Here is a tiny trained network, its code and every weight. The questions are about switching its units off for an input and a class, where a switched-off unit gives its printed mean instead of its output.

import numpy as np


def w(rows, s, z=0):
    codes = np.array(rows[::2]) - 128.0
    scale = np.full(codes.shape[1], s)
    scale[-1] = z or s
    return codes * scale


def f(y):
    return y / 2 * (1 + np.tanh(0.7978845608 * (y + 0.044715 * y**3)))


def log_softmax(a):
    a = a - a.max(-1, keepdims=True)
    return a - np.log(np.exp(a).sum(-1, keepdims=True))


def net(x, mask):
    res = np.array(x, float).reshape(1, 4) / 4 @ E
    y = f(res @ A[0][:, :-1].T + A[0][:, -1])
    res = res + np.where(mask, y, B[0][:, -1]) @ B[0][:, :-1]
    return log_softmax(res[-1] @ U[:, :-1].T + U[:, -1])


A, B = {}, {}
E = w([
[161,145,40,73,165],'x0',
[110,96,76,208,162],'x1',
[128,120,130,126,128],'x2',
[254,87,233,222,144],'x3',
],0.0082)
A[0] = w([
[166,141,99,122,136,55],'N0',
[245,115,60,71,152,131],'N1',
[154,133,104,140,101,60],'N2',
[166,126,101,113,138,16],'N3',
[142,121,170,43,92,47],'N4',
[94,81,90,179,147,2],'N5',
[171,153,131,154,108,178],'N6',
[73,106,198,157,68,91],'N7',
[179,108,140,146,136,42],'N8',
[166,111,93,117,109,11],'N9',
[129,84,82,221,176,116],'N10',
[180,124,207,35,119,72],'N11',
[201,168,145,155,130,83],'N12',
[194,87,142,128,152,73],'N13',
],0.011,0.0053)
B[0] = w([
[121,92,101,179,170,118],'N0',
[86,186,196,211,87,232],'N1',
[123,33,101,159,191,107],'N2',
[107,48,49,222,208,111],'N3',
[156,108,22,172,136,162],'N4',
[145,100,5,177,153,143],'N5',
[134,105,179,61,148,198],'N6',
[76,182,141,219,133,216],'N7',
[70,106,73,150,132,170],'N8',
[107,38,40,198,230,106],'N9',
[199,184,119,124,69,253],'N10',
[206,155,88,147,84,205],'N11',
[68,118,86,102,129,203],'N12',
[61,135,57,84,134,201],'N13',
],0.024,0.0052)
U = w([
[2,149,29,55,51,113],'0',
[133,135,129,145,41,248],'1',
[221,143,56,168,60,120],'2',
[103,202,161,237,173,98],'3',
[196,96,211,77,153,167],'4',
[185,9,129,160,185,69],'5',
[187,56,113,112,191,60],'6',
],0.0099,0.013)

Each question gives the input, the list of numbers given to net, and the class t.
The units are the neurons (one row each of A and B). Each row of codes is followed by its name. A weight is (code - 128) times the scale printed after its matrix; where a second scale follows, it is the last column's (A, B and U).
mask holds one flag per neuron, in row order. A switched-off neuron (its flag False) gives its mean, the last column of its row in B, instead of its output. The means were averaged over made-up inputs and are rounded, as every weight is.
A unit's drop is (log p(t) with every unit on - log p(t) with that unit switched off) / (log p(t) with every unit on - log p(t) with every unit switched off).
The circuit of an input: a set's keep is (log p(t) with only the set's units on - log p(t) with every unit switched off) / (log p(t) with every unit on - log p(t) with every unit switched off). Starting from the 12 units with the biggest drops (on a tie, the unit counted first), units are removed one at a time, each time the one whose removal leaves the highest keep (on an exact tie, the one counted first), for as long as the keep stays at least 0.8.
units of the circuit, in order: the units of the circuit, biggest drop first
most important unit: the unit with the biggest drop
k most important neurons: the k neurons with the biggest drops, biggest first
input [-2,5,2,7], class 0: units of the circuit, in order -> N13, N12
input [-6,-8,2,3], class 2: 2 most important neurons -> N11, N4
input [7,1,2,-6], class 3: units of the circuit, in order -> N1, N13
input [5,0,7,-6], class 1: 2 most important neurons -> N13, N12
input [-3,5,-2,-1], class 2: units of the circuit, in order -> N1, N10
input [1,2,6,-4], class 1: units of the circuit, in order -> N13
input [-4,8,-6,-3], class 2: units of the circuit, in order -> N5, N10
input [-5,-5,-2,1], class 2: 2 most important neurons -> N11, N1
input [2,-4,3,4], class 0: units of the circuit, in order -> N10, N13
input [8,-8,3,-5], class 2: units of the circuit, in order -> N4, N11
input [-8,-6,1,3], class 3: 2 most important neurons -> N7, N10
input [4,5,8,-5], class 1: 4 most important neurons -> N13, N12, N8, N4
input [7,-5,7,-3], class 1: 2 most important neurons -> N7, N1
input [-3,-3,-2,-2], class 4: most important unit -> N1
input [3,6,1,0], class 2: 2 most important neurons -> N10, N5
input [1,3,8,-4], class 1: 2 most important neurons -> N13, N12
input [-5,-6,0,-4], class 2: 2 most important neurons -> N4, N1
input [-7,7,-1,5], class 2: 2 most important neurons -> N10, N1
input [6,-3,0,-2], class 3: 2 most important neurons -> N1, N10
input [-4,-7,1,1], class 2: units of the circuit, in order -> N11
input [-4,-1,6,8], class 0: units of the circuit, in order -> N13, N12
